[[-36.5  32.4  -3.9]
 [ 29.3 -38.0 -24.2]
 [ 42.5  -0.1  51.9]]
|
[[-38.0 -24.2]
 [ -0.1  51.9]]

[[  5.4  14.6 -49.1 -10.4 -43.0]
 [-18.0  -9.0  47.4  -5.3  41.2]
 [-18.5 -24.3  41.7  -2.4  42.6]
 [-50.9 -18.1  22.0  -3.8   4.7]
 [  0.4  14.5 -48.8  -9.9 -42.2]]
|
[[ -9.0  47.4]
 [-24.3  41.7]]

[[-43.6 -27.8 -28.2  16.0]
 [ 12.0  28.6  16.6  -5.4]
 [  0.9  -9.0 -11.4  15.2]
 [-21.1  32.0  10.2 -29.7]]
|
[[ 28.6  16.6]
 [ -9.0 -11.4]]

[[ 35.6  16.3  -5.6 -31.6  -0.5]
 [-24.2 -21.2  45.4  -1.9   9.0]
 [  2.5   6.6  46.0  -8.6  -8.5]
 [ 18.8  29.0  -3.3  11.0  -8.5]
 [-16.1 -10.6  41.4  -2.6  -8.1]]
|
[[-21.2  45.4]
 [  6.6  46.0]]

[[  3.5 -29.2  16.5 -24.7  17.9]
 [  3.5  -1.9 -41.8  18.4 -19.6]
 [-17.0  11.5  -1.3  -3.2  -9.9]
 [ -7.7   3.0 -18.7   5.0 -19.0]
 [ -6.9 -17.4   0.9  -5.3   7.1]]
|
[[ -1.9 -41.8]
 [ 11.5  -1.3]]

[[ 17.0  10.5  19.8   7.7]
 [-20.5  -3.1  10.6 -29.0]
 [-15.6 -44.2  -9.1 -27.4]]
|
[[ -3.1  10.6]
 [-44.2  -9.1]]

[[  9.0 -43.7  -1.2  19.7]
 [-20.3 -16.2 -18.5   1.8]
 [  5.8 -27.8  -5.8  16.6]]
|
[[-16.2 -18.5]
 [-27.8  -5.8]]

[[ 17.4 -29.9   6.2  10.2]
 [ -0.8 -32.4  -1.5  -6.1]
 [-43.0   6.7  14.5  17.9]]
|
[[-32.4  -1.5]
 [  6.7  14.5]]

[[ 17.6 -28.7 -12.4 -48.6]
 [ 42.4  27.9  47.0  14.2]
 [ -3.8  36.2  24.1  40.7]
 [  6.9  47.5 -16.4  27.9]
 [ -4.7  39.0 -24.7  37.3]]
|
[[27.9 47.0]
 [36.2 24.1]]
